In the rows, zero is written as 128.
Rows near named flat spaces through zero:
z949-z940: [125 116 126 134 129 129 131 125 132 133 126 126 123 131 118 126 126 127
 129 133 124 132 122 128 132 128 124 130 129 122 132 128 125 128 124 134
 127 125 128]
z602-z485: [127 136 112 117 111 133 123 143 125 143 121 123 126 134 142 145 128 116
 122 140 128 108 131 117 137 123 114 129 133 140 113 122 124 123 133 117
 131 138 145]
[118 121  90 140 149 152 116 148 143 140 118 126 143 116 153 136 109 119
 134 132 133 152 148 134 137 133 123 123 143  86 148 125 172 120 147 177
 110 142 117] : z602-z485
[127  38 135 150 137 114 185 117 164 126  98 136  86 149  77 132 144 133
 164 107 144 167  72 131 158  98 122 107 134 106 141 128 101 148 121 148
 118 109  88] : z949-z940
z283-z79: [123 134 141 118 118 112 142 146 111 134 112 113 134 126 106 108 123 114
 103 136 110 104 129 132 139 154 142 146 107 113 126 131 133 118 132 107
 113 110 136]
z643-z668: [ 98 103 170 115 141 113 103 175 112 118 184 135  91 146 158 150 170 115
 160 132 108 121 109 119 126 140 149 160  97 123 134 123  84 118 132 183
 164 149 134]
z283-z79: [142 105 109 129 138 128  88 148 168 120 143 141 138 123 130 150  91 130
 130 165 166 183  87  81 104 142 126 124 122 147 135 128 104 125 146 148
 121  93 126]
[123 129 132 137 144 127 123 131 142 130 121 124 120 119 120 117 107 105
 132 148 111 131 112 104 131 135 144 131 113 118 146 120 113 104 140 126
 120 124 139] : z283-z79
z573-z993: [144 176 128 130 141 125 154 121 124 108 100 175 193 159 152 133 134 118
 104 101 133 166 107 117 137 119 138 133 139  94  98 111 110 104 108 118
 134 122 134]
z396-z200: [131 155 128  99 130 156 146 135 131  78 125 124 117 120 116 129 103 123
 113 122 149 132 110 136 121 122 147 139 126 141 128 109 125 148 164 128
 135 129 129]
z949-z940: [110 121 117 111 104 104 124  74 128 139 141 127 119 144 112 111 130 132
 142 173 140 124 127 136 145 152  95 134 143 123 119 139 102 114 105 145
 140 139 109]
z396-z200: [153  98 120 146 149 126 103 125  95 147 127 137 125 113 144 134 143 127
 145 126  91 115 108  89 152 140 139 128 140 160 109 164 124 110 110 117
 130 137  79]
z585-z980: [133 101 126 129 114 124 124 122 119 126 139 116 150 131 145 140 140 139
 140 110 132 147 103 143 122 144 140  97 111 151 154 149 129 117 142 154
 108 125 116]
[113  90 119 140 170 118 113 174 116 100 173  81  83 150 173 139 187 110
 166 138 107  96 122 148 178 162 150 129 103 131 173 115 114  97 165 161
 124 121 123] : z643-z668
[ 97 171 105 101  94 104 100  46 108 146 160 133 146 129 133 101 124 123
 132 206 137 100 162 136 133 183  88 153 141 138 116 151 108  88 106 140
 149 160 114] : z949-z940
[162 128 115  99 147 172 126 131 116  53  83 110 145 110 142 168  78 133
 157 112 142 127 135 126 139 153 170 156 149 171 105 108 118 154 160 111
 133 161 106] : z396-z200
z643-z668: [131 102 130 139 126 128 114 151 130 125 141  99 109 140 146 129 160 134
 138 122 125 117 130 140 139 129 123 136 120 131 147 105 114 118 122 136
 114 126 121]
z602-z485: [121 118 197 138 108 129 128 108 105  53 115 135  90 132 126 123 143 145
  95 114 119 105 157 103 117 111 116 123 129 138 157 146 124 164 148 135
 120 106 127]
[143 125 157 121  83 121 115 136 151 163 115 153 143 126 109 132 122 149
 122 119 142 153 130 110  89 103 101 154 132 123 102 109 112 150  78 128
 127 141 134] : z643-z668
z585-z980: [117 126 128 126 133 134 102 128 119 139 169 128 135 123 130 134 134 134
 139  98 154 143 116 160 131 141 155 120 106 149 139 130 138 126 121 153
 112 127 121]
[123 104 140 136 133 156 122 127 180 117 101 142 108 107 134 125  88 116
 147 114  83 141  73 100 113 144 156 129 124 142 114 109 129  95  86 123
 100 143 132] : z283-z79
[119 113 139 117 115 104 133 152 140 130 119 114 141 118 148 136 129 135
 111 115 152 105 148 148 104 142 120 129 116 137 144 140 125 125 123 112
 133 151 136] : z573-z993
z958-z652: [181 130 131 136 193 136 160 173  99 152 123 140  70 118 143 118 102 102
 153 127 110 144 166 148 113 104 149 127 106 106 158 159 147  67 147 105
 115 123 142]
[187  89 144 121 110 158 131 109  99  87  76  94 167 179 119 109 145  94
 126 109 127 155 133 133  90 131 116 171 130 152 135 140 170 159 146 169
 119 152 118] : z585-z980
[148 128 115 126 160 148 138 129 110  97 134 140 115 106 126 128 123 153
 133 134 123 103 108 122 123 168 143 123 148 148 132 132 114 149 143 151
 144 123 133] : z396-z200
[139 133 126 110 120 112 126 134 112 149 139 127 149 117 129 141 126 122
 112 142 144 113 111 119 116 115 132 137 136 126 100 113 114 118 108 103
 152 139 148] : z602-z485
[106 161 131 123  98 151 162 113 134 118 153 139  90 121  90  98 147 129
  76  99 147 124 100 132 108 143 130 126 121  61 144 148 135 149 167 125
 137  89 166] : z396-z200
[145 175 120 103 101 119 111 142 119 146 167 133 147 125 166 137 141 127
 111 122 134 104 149 151  98 145 146 151 127 154  92 131 110 126 124 101
 129 112 145] : z949-z940
[142 154 139 133 121 150 145 136 155  96 112 123 123 144 105 111 131 149
  97 101 152 118 117 143 121 157 139 133 115 104 137 100 134 160 157 163
 135 104 168] : z396-z200
z573-z993: [141 142 132 114  94 121 123 161 122 120 135 118 110 125 128 162 152 153
  89 127 143 151 168 168 118 127  87 104 144 147 131 123 142 115  93 111
 131 164 133]
z958-z652: [148 119 131 127 160 137 155 147 102 115 102 111  88 130 120 139 122 110
 127 134  63 146 127 173  76 113 122 149  94 108 164 120 146  94 131 121
 104 125 140]
[164 128 141 142 159 157 127 203 124 115 117 122 139 103 150 154 124 129
  99  66 120 136 125 116 107  89 165 111 113 134 131 102 164 154 154 101
 118 108 159] : z949-z940
[123 122 156 126 122 123 113 151 128 133 150 132 120 136 134 134 144 129
 142 126 121 125 123 117 115 126 128 147 113 127 124 120 104 124 120 154
 144 139 134] : z643-z668
[128 149 139 105 112 118 125 141  95 131 135 125 131 100 152 155 131 130
  85 143 160 117 137  93 111 101 122 149 150 118 115 116 106 119 116 113
 137 153 154] : z602-z485
[124 121 138 118 123 129 124 157 129 108 127 132 135 116 101 120 105 120
 110 158 116 131  97 115 147 176 141 144  99 121  90 144 137  88 131 116
 131  90 132] : z283-z79
[135 107 109 141 125 139 123 126 111 132 110 142 144 122 143 153 133 138
 169 134 118 112 146 127 131 161 133 130 156 136 124 142 128 131 124 132
 131 143 142] : z396-z200
[140 140 148  85 152 119  96 135 111  82 113 132 164 133 157 152  92  89
 128 165 136 151 112 108 159  87 160 133  97 210 116  79 140 117 139 115
  97 157  74] : z396-z200
[134 120 126 127 123 143 123 117 123 120 156 131 106 126 110 133 134 126
 137 121 118 136 133 122 131 120 126 124 135 130 125 121 134 132 128 134
 121 122 131] : z573-z993
[125 122 134 144 118 121 114 127 108 153 129 148 134 131 131 113 153 115
 125 125 116 132 113 101 145 123 121 124 124 118 123 143 137 108 131 117
 114 125 115] : z396-z200
[166 144 160 138 131 158 122 123 101  87  89 138 109 137  89  70 103  83
 104 143 126  89 170 114  97 127  93 252 153 112  84 104 134 214 123 103
 148 159 144] : z585-z980
[152 111 119 143  91 132 123 127 157 141 102 106 140 129 120 117 131 157
 113 119 146 134 140 126 119 110 102 128 138 133 124  97 137 129  99 101
  88 110 115] : z643-z668
[120 141  93 106 120 129 107 152 102 161 123 115 152 105 175 171 103 115
  98 162 158 118 140 104 125 105 118 132 167  99 106 113 142 107 124 140
 136 171 158] : z602-z485
[149 106 123 124 123 110 154 127 126 118  91 115 138 128 151 122 136 126
 127 150  98 126 120 108 126 130 117 113 135 121 134 146 116 114 144 124
 123 123 119] : z585-z980
[128 119 172 137 118 136 128 120 124  75 117 139  96 142 123 121 138 141
 119 119 106 103 148 118 130 122 117 120 130 151 154 149 127 158 146 124
 118 111 127] : z602-z485
[117 157  63 110 123 124 127 162 153 172 112 106 108 156 142 156 112 119
 138 153 110 123 128 129 161 136  96 143 131 155 120 138 124 122 144  94
 103 160 153] : z602-z485
[128 118 133 117 114 104 139 138 139 108 124 137 145 145 128 122 112 121
 150 124 166 163 121  68 152 141 158 109 143 145 135 114 134 153 149 167
 125 130 100] : z958-z652
[129  72 136 150 142 129 160 124 151 125 102 130 102 143  92 127 134 133
 146 109 130 146  95 122 147 106 125 107 134 108 144 128 119 146 125 145
 117 121 105] : z949-z940
[123 168 112  92  81  96 110  91 120 154 167 141 147 137 152 122 148 130
 134 173 139 101 149 155 107 174 118 155 142 149  89 149  94 100 100 121
 138 129 113] : z949-z940
[132  91 114 144 121 123 120 157 143 130 121  77 114 127 142 123 159 145
 127 123 136 118 138 134 147 140 115 128 125 133 150  86 129 116 124 124
  90 109 114] : z643-z668
[119 129 122 124 120 121 129 115 125 134 138 128 122 135 123 123 139 134
 133 144 130 120 132 139 128 138 116 138 132 122 120 140 121 120 119 131
 133 133 120] : z949-z940
[110 149 123 115 120 130 108 100 118 135 135 127 140 131 129 118 123 125
 129 165 128 116 140 126 131 146 110 134 129 130 125 134 127 116 126 137
 139 143 124] : z949-z940
[107  84 139 114 115 108 117 159 142 146 133  83 109  91 139 116 115 136
 130 133 139  67 139 150 112 146 122 140 102 171 151 177 134 154 142 124
 139 142 127] : z573-z993
[145 130 131 123 122 117 148 129 122 121  96 131 126 119 135 109 117 118
 124 153 110 104 135 102 120 127 115 151 148 119 118 131 115 150 139 104
 136 133 131] : z585-z980
[ 98 145 113 108 102 103 119  77 123 140 144 131 132 134 125 110 130 130
 145 174 135 117 138 138 139 164 100 144 140 130 115 145 108 103 106 145
 141 146 106] : z949-z940
[125 142 156 113 115 121 121 123 125 139 133 162 136 126 118 133 112 128
 124 122 126 137 123 111  95 113 120 144 131 119 105 128 117 148 107 145
 148 145 140] : z643-z668
[148 124 142 142 167  93 100 141 141 143 111 122 160 149 154 122 127 130
 138 159 119 134 141 125 147 103 118 114  93 170 137  98 132 105  89 165
 108 138 115] : z396-z200
[ 95 149 115 131 143 106 104 141 130 159 174 142 127  81 143 120 113 147
 140 117 160 102 106 146 133 159 168 104 113 141 150 135 104 133 125 128
 119 130 128] : z585-z980
[136 126 127 128 120 143 114 131 117 107  97 138 161 136 145 147 122 131
 156 128 129 134 145 131 149 143 134 137 136 144 125 110 144 128 142 130
 125 142 130] : z396-z200
[123 130 123 125 115 126 119 137 131 135 117 112 121 120 132 123 122 138
 127 145 135 122 136 141 134 131 124 123 124 142 128 139 129 125 128 130
 131 137 121] : z573-z993
[131 135 126 118 122 125 141 130 115 138 118 125 139 144 114 114 135 129
 111 139 133 127 134 139 133 129 124 137 120 125 131 134 135 131 136 111
 122 115 126] : z283-z79
[129 142  79 122 136 134 132 137 168 154 121 115 108 164 118 123 126 120
 173 126  90 133 113 159 167 161 117 125 108 159 122 138 128 129 140  98
 112 137 124] : z602-z485
[114 112 148 128 150  61  96 137 146 192 171 112 105 138 131  90 148  96
  84 149  96 146  89  93 142  42 114 115  75 152 115 133 119  74  82 100
 105 112  63] : z396-z200
[128 104 146 119 120 123 135 142 127 119 148 120 107 131 113 144 143 118
 120  95 127 122 140 133 123 130 119 141 137 139 133 135 136 136 112 125
 126 128 141] : z573-z993

Rows near named flat spaces through zero:
z253_z794: [160 132 130 129  99 107 125 140 122 110 105 137  95 133 141 152 142  92
 121 114 152 155 130 167 144 139 119 114 138 143 132 175 150 132 139 145
 122 117 139]
z930_z646: [150 140 152 164 130 161 116 136 107  91 132 153  97  93 147 129 117 135
 115 128 113 109 108 144  81 123 126 125 141 152 166 117 116 121 135 105
  77  97 121]
z518_z20: [143 137 132 146 123 114 134 151 153 144 100 118 124 124 132 128 128 145
 121 129 141 148  97 111 117 105 138 159 123 121 111 121 114 144 113 139
 140 118 140]
[147 118 120  95 127 139  81 153 111 150 133 124 102 164 151 129 102 136
 128 123 126 122 118 132 102 160 128 137 133 135 113 135 100 139 147 144
 143 119 106] : z930_z646
[121 151 123 122 148 107 145 145  95 110 128 124 118 111 116 123 130 124
 123 137 167 135 114  93 125 147 146 112 121 107 145 122 144 119 136 105
 112 121 119] : z930_z646
z543_z684: [143  89 113 128 205 138 139 177  81  79 112 171 140  72 119 109 101 149
 194 147 108 160 170 146 141 111  70 133  83 134 125 140 113 115 148 124
 157 128 132]
z253_z794: [164 146 134 136 108 121 160 114 108 134  98 145 143 175 125 130 143 137
 121 136 179 128  79 101 166 139 148 155 135 127 148 123 100  91 128 109
 139 116 118]
[169 129 133 136 106 121 142 127 111 111 121 161 105 146 140 159 155 127
  98 121 150 123  68 137 147 130 152 118 138 155 131 127 107  95 125 139
 125 128 105] : z253_z794
z123_z826: [ 71 125 133 120 166  94 113  81  92 144 186 101 153 108 145 156 107 111
  99 118 150 146 134 114  74 151 111 177 111 148 142 116 118 139 123 158
 115 105 112]
[131 148 112 135 106 125 183 136 133  95 116 159 114 131 146 115 151 141
 102 121 169 129  78  96 160 160 153 127 141 159 164 105 121 105 105 148
 127 151 131] : z253_z794
[ 98 115 119 111 150 128  92 131 151 135 140 112 111  91 137 131 112 133
 146 150 111 145 160 153 109 109 126  96 118 138 127 123 133 172 133 133
 133 127 135] : z253_z794
z986_z438: [135 138 107 136 155 133 116 139 131 136 145 121 149 112 125 123 148 119
 121 140 122 106 146 135 140 127 116 159  98 118 147 104 145 106 127 119
 143 133 166]
z986_z438: [113 103 140 105 117 122 134 135 104 129 129 115 124 111 106 112 125 127
 132 120 117 123 119 144 112 142 122  95 109 153 127 144 121 150 133 133
 104 129 118]
[147 137  90 112  91 119 128 100 104  95 144 121 164 167  91 154 141 129
 146 100 102  99  89 125 100 152  87 173 117 139  99 142 138 117 112 161
 151 149 144] : z543_z684
[152 135  88 120  63 149 130 100 130 113 197 107 148 167 104 137 102 110
 123  90 135  80  68 126 126 141  70 179 133 105  91 110 139 135 105 176
 128 145 133] : z543_z684
z741_z896: [140 124  72 156 102 124 125 101  62 145 120  99 184 129 109 186 192 207
 161 133 159  94 106 106 130 138 194 126  90 129 164  93 156 164 151 164
 113  99 196]
z741_z896: [131 145 127 142 135 127 119 138 102 138 124 122 161 133 113 122 146 156
 131 124 138 118 124 128 126 128 149 129 128 129 119 107 121 156 126 123
 126 111 153]
[103 146 160 137 178 122  93 130 158 140 127 146 108 115 131 106 133 134
 157 133 200 164 121  94 114 103 137 138 103 131 134 117  92  99 139 142
 135  95 131] : z741_z896
[203 127 165 124  98 100 128 156 103 111  93 141  97 144 103 174 128 114
  89 103 128 153 125 160 119 119 128 126 132 127 113 176 134 128 154 132
 120 126 126] : z253_z794
[126 118 138 110 116 160 111 126 179  82  78  78 114  77  51 155 130 115
 137 117 165 176  57 128 177  77 111 167  79 100  80 157  78 144 168 124
 174 135 111] : z518_z20
[133 130 137 131 105 115 136 119 115 134 140 113 130 123 117 119 128 146
 148 120 135 149 123 120 107 131 134 111 112 139 124 156 103 135 128 140
  96 121 116] : z986_z438
[113 161  76 119 152 128 173 154 150 126 137 136 118 103 143 130 120 141
  97 108 146 119  97 142 126 177 124  78 137 177 135 140 153 129  88 165
  99 144 109] : z253_z794
[ 92 120 105 148 169 133 183 114  88 161 134 163 154 119 117 110 142  88
 188 159  97  97 122 114 129 135 122 123 115 204 133 143 115 173 166  65
 143 118  95] : z123_z826
